.20  .83  .20  -.05  -.37  -.07  .09 -> (54)
-.18  -.65  -.19  .05  -.23  -.02  -.10 -> (28)
-.03  -.04  .09  .01  .09  .14  -.03 -> (6)
.12  .54  .16  -.07  -.23  -.02  .05 -> (11)
asked: .12  .54  .16  -.07  -.23  -.02  .05 -> (11)
places (6): -.03 -> 0 6

-.34  -.44  -.04  -.16  -.19  -.18  .01  .02  -.01  -.13  .19  -.25  .05  .26  -.33  -.39  .05  -.13  .05  -.17  -.04  -.27  -.40  .33  -.28  -.17 : (35)
-.07  -.21  -.07  -.38  -.08  -.24  .05  -.06  -.12  .15  .32  -.12  .21  .45  -.08  -.12  -.23  -.30  .31  -.07  -.05  -.14  -.36  -.12  -.07  -.36 : (130)
-.15  -.21  .08  -.13  -.28  -.24  .05  -.06  -.12  .15  .32  -.12  .21  .45  -.08  -.39  -.23  -.30  .31  -.07  -.05  -.14  -.36  .18  -.07  -.36 : (37)
.03  .13  -.14  .38  .32  .27  -.06  .14  .25  -.25  -.26  .14  -.20  -.43  -.03  .38  .10  .33  -.40  .07  .15  -.02  .27  -.03  -.06  .36 : (25)
.31  .43  .24  -.24  -.03  -.08  .04  -.06  -.08  .30  .11  .07  .12  .10  .31  .05  -.25  -.21  .41  .23  -.03  .19  .25  -.39  .30  -.33 : (114)
-.09  -.29  -.34  .23  .08  .29  -.06  -.60  -.19  -.13  .07  .24  .19  .41  -.21  .08  .19  .13  .08  -.13  -.09  .04  .04  .33  .09  .05 : (56)
places (130): -.07 -> 0 2 19 24
places (35): .33 -> 23
next: .02  -.01  -.13  .19  -.25  .05  .26  -.33  -.39  .05 -> -.13
present: -.28  -.13 -> no

.38  -.15  -.50  -.16  -.01  .02  .11  .14  -.29  -.18  -.01  -.68  .07  .12  .37  -.22  .33  -.01  .01  .16  -.22  -.20  -.58 : (21)
.14  -.56  -.23  -.19  .14  -.25  -.15  -.51  .47  .26  .12  .14  -.21  -.06  .43  -.21  .28  .30  .32  -.05  .09  -.21  .10 : (71)
-.17  -.38  .11  -.08  .16  -.39  -.25  -.46  .53  .34  .08  .56  -.10  -.15  .18  -.33  -.01  .25  .31  -.16  .22  -.08  .47 : (133)
.24  -.57  -.38  -.25  .13  -.26  -.05  -.41  .30  .20  .14  -.03  -.04  -.03  .54  -.54  .36  .27  .25  -.01  -.02  -.26  -.09 : (3)
-.17  -.38  .11  -.08  -.48  -.20  -.25  -.46  .53  .34  .08  -.38  -.10  -.15  -.48  .53  -.38  -.24  -.30  .04  -.06  .21  -.48 : (104)
next: .34  .08  -.38  -.10  -.15  -.48  .53  -.38  -.24  -.30 -> .04
asked: -.17  -.38  .11  -.08  -.48  -.20  -.25  -.46  .53  .34  .08  -.38  -.10  -.15  -.48  .53  -.38  -.24  -.30  .04  -.06  .21  -.48 -> (104)
where: -.29 -> (21), 8
places (104): -.38 -> 1 11 16
places (71): -.21 -> 12 15 21
present: -.38  .11  -.08  -.48  -.20 -> yes

-.02  -.01  .12  .18  .34  .10  -.02  -.07  .14  -.02  .74  -.04  .02  -.01  .32  -.04  .62  .00  -.04  .01  -.33  -.11  .05  .08  -.67  -.02  .07  .06 = (59)
.04  .03  .09  -.09  .25  .07  -.02  -.09  .07  -.02  .50  -.03  .00  -.01  .17  -.04  .15  .01  -.03  .02  -.22  -.12  .12  .03  -.25  -.02  .09  -.01 = (102)
-.03  -.03  .18  .38  .15  .04  -.03  -.14  .00  -.03  .23  -.06  .08  -.02  .26  .00  .63  .00  .00  .01  -.31  -.01  -.12  .14  -.79  -.02  .07  .35 = (74)
.24  .03  -.16  -.42  .18  .05  -.03  .19  -.03  -.04  .12  -.05  -.03  .03  -.17  -.04  -.41  .03  -.18  .03  .62  -.03  .15  -.06  .42  .06  .12  -.21 = (24)
-.02  -.01  .12  .18  .34  .10  -.02  -.07  .14  -.02  .74  -.04  .02  -.01  .30  -.04  .55  .00  -.03  .01  -.32  -.12  .08  .07  -.64  -.02  .07  .06 = (190)
.18  .04  -.01  -.33  .35  .06  -.03  -.10  -.16  .02  .11  .00  -.03  .02  -.03  -.03  -.13  .10  -.14  .04  .07  .02  .00  -.03  .78  .01  .02  -.16 = (75)
.21  .03  -.16  -.43  .17  .05  -.03  .23  -.04  -.04  .12  -.06  -.04  .02  -.16  -.05  -.42  .03  -.19  .03  .66  -.04  .20  -.06  .46  .07  .11  -.21 = (135)
.27  .02  -.15  -.42  .20  .05  -.03  .08  -.03  -.03  .11  -.03  -.03  .04  -.17  -.04  -.38  .05  -.16  .03  .49  -.02  .06  -.05  .44  .05  .14  -.22 = (27)
.18  .04  -.02  -.34  .36  .06  -.03  -.09  .01  .02  .10  .00  -.03  .02  -.04  -.03  -.14  .11  -.14  .04  .09  -.09  -.01  -.03  .82  .01  .20  -.16 = (61)
.23  .03  -.16  -.42  .17  .05  -.03  .21  -.04  -.04  .12  -.05  -.04  .03  -.17  -.04  -.42  .03  -.19  .03  .63  -.03  .17  -.06  .43  .06  .11  -.21 = (42)
present: -.03  .21  -.04 -> yes
present: -.09  .01  .02  .10  .00 -> yes
places (75): .02 -> 9 13 21 26

.12  -.12  .47  .02  .01  .08  .01  -.24  -.04  .31  -.02  -.04  .05  .40  -.58  .20  -.04  .06  -.04  .31  -.08  (95)
.18  -.42  -.23  -.14  .04  -.02  .13  .22  .01  -.17  .12  .00  .01  -.03  .11  -.22  .44  .12  .08  -.17  .01  (62)
.18  -.42  -.23  -.14  .04  -.02  .13  .22  .01  -.17  .12  .00  .01  -.03  .11  -.22  .44  .12  .08  .29  -.10  (156)
-.08  -.15  -.46  .11  .29  .00  -.14  -.01  .03  -.21  .07  -.01  -.23  .35  .19  .16  -.02  .07  .01  -.21  -.18  (47)
.04  .09  .59  -.23  .00  -.14  .01  -.15  .05  .10  .16  .16  .00  .15  .68  -.48  -.16  .03  .16  .10  -.01  (55)
.17  -.42  -.25  -.14  .05  -.03  .11  .21  .03  -.19  .12  .01  .00  -.06  .12  -.19  .39  .12  .09  -.19  .01  (89)
.07  .02  .20  -.14  .20  -.10  .03  -.06  .11  .00  -.16  .15  .16  .10  -.48  .68  .16  .03  .08  -.05  -.05  (60)
next: .10  .16  .16  .00  .15  .68  -.48  -.16 -> .03
where: .40 -> (95), 13
next: -.14  .05  -.03 -> .11

-.33  .33  .35  -.14  -.40  -.41  -.38  -.40  -.40  -.34  -.39  -.36  -.36  -.29  .36  -.23  -.37  .37  .33  -.22  .18  -.34  -.40 -> (64)
.18  -.24  -.28  .06  .38  .37  .28  .32  .30  .18  .30  .27  .20  .15  -.26  .09  .30  -.34  -.27  .10  -.09  .18  .28 -> (198)
.11  -.11  -.05  .08  .09  .09  .08  .09  .11  .14  .13  .05  .14  .15  -.10  .11  .13  -.06  -.01  .08  -.09  .13  .12 -> (88)
-.21  .29  .28  -.10  -.48  -.46  -.31  -.38  -.36  -.23  -.39  -.28  -.25  -.22  .29  -.14  -.41  .38  .23  -.15  .14  -.22  -.33 -> (128)
-.34  .36  .37  -.15  -.42  -.42  -.40  -.42  -.42  -.34  -.40  -.38  -.37  -.31  .38  -.22  -.38  .39  .35  -.22  .21  -.35  -.41 -> (122)
-.15  .20  .28  -.03  -.30  -.30  -.24  -.27  -.25  -.12  -.22  -.25  -.14  -.10  .23  -.07  -.22  .31  .29  -.07  .07  -.14  -.22 -> (92)
-.33  .33  .35  -.14  -.40  -.41  -.38  -.40  -.40  -.34  -.39  -.36  -.36  -.29  .36  -.23  -.37  .37  .33  -.22  .18  .47  -.40 -> (206)
-.15  .20  .28  -.03  -.30  -.30  -.24  -.27  -.25  -.12  -.22  -.25  -.14  -.10  .26  -.10  -.19  .29  .33  -.11  .10  -.19  -.26 -> (16)
.10  -.11  -.20  .02  .18  .19  .17  .18  .16  .06  .13  .19  .08  .05  -.14  .03  .12  -.20  -.23  .05  -.04  .08  .14 -> (87)
.13  -.05  -.16  .06  .00  .04  .15  .11  .11  .05  .04  .19  .08  .07  -.10  .03  -.01  -.05  -.21  .04  -.05  .09  .11 -> (182)
-.25  .28  .33  -.11  -.38  -.39  -.34  -.37  -.36  -.25  -.34  -.33  -.27  -.22  .31  -.13  -.32  .35  .32  -.16  .14  -.25  -.34 -> (36)
.15  -.13  -.24  .06  .21  .22  .21  .22  .20  .08  .16  .25  .11  .08  -.17  .06  .15  -.23  -.28  .06  -.05  .12  .18 -> (19)
next: .20  .08 -> .16
where: .39 -> (122), 17

.17  .01  .08  .19  -.08  .20 : (41)
-.08  .25  -.22  -.34  .02  -.15 : (97)
-.04  -.09  -.04  -.10  .23  -.05 : (148)
.23  -.16  .14  .13  -.19  .00 : (84)
.07  -.06  -.22  -.34  -.08  -.20 : (78)
-.08  .25  -.22  .13  -.19  -.30 : (185)
.28  .34  -.04  -.10  .76  -.15 : (170)
.28  -.08  .26  .07  -.08  -.15 : (116)
-.08  .25  -.22  -.16  .55  -.30 : (126)
where: .34 -> (170), 1
present: .28  .34  -.04  -.10  .76 -> yes
asked: .28  .34  -.04  -.10  .76  -.15 -> (170)
next: -.08  .25  -.22  .13 -> -.19
next: .07  -.08 -> -.15
present: -.09  -.04  -.10 -> yes
next: -.34  -.08 -> -.20

.33  .49  .31  .07  -.21  -.19  -.04  -.29  -.05  .15  -.27  .18  -.38  .25  (30)
.34  .20  -.06  .08  -.27  .10  -.48  .24  -.16  -.08  -.27  .13  .42  .14  (15)
.00  -.21  -.20  .13  -.05  .02  .06  .08  .16  .18  -.01  .03  .34  .42  (140)
.16  .34  .31  -.04  -.12  -.05  -.55  .01  -.21  -.43  -.54  .38  .13  .34  (10)
-.18  -.04  -.03  -.17  .10  .46  .08  .18  .07  -.15  -.12  -.13  .18  .02  (155)
.16  .17  .25  -.03  .00  -.35  -.18  -.60  .27  -.01  -.25  -.07  -.31  .13  (134)
-.34  -.37  -.24  -.10  .09  .21  .19  .71  -.05  .19  .17  -.11  .23  .00  (146)
-.18  -.04  -.03  -.17  .10  .46  .08  .18  .07  -.15  -.12  -.13  .18  .10  (66)
.12  .22  .75  .16  .02  .01  -.44  .04  -.29  .23  -.23  .33  .20  .23  (69)
-.24  -.14  -.06  -.03  .02  .46  .30  .29  -.01  .29  .33  -.12  .04  -.45  (132)
next: .27  -.01  -.25  -.07  -.31 -> .13
next: .16  .17  .25  -.03  .00  -.35  -.18  -.60  .27 -> -.01
places (15): -.27 -> 4 10
next: -.21  -.20  .13  -.05  .02  .06  .08  .16  .18  -.01  .03 -> .34
present: .17  .25  -.03 -> yes

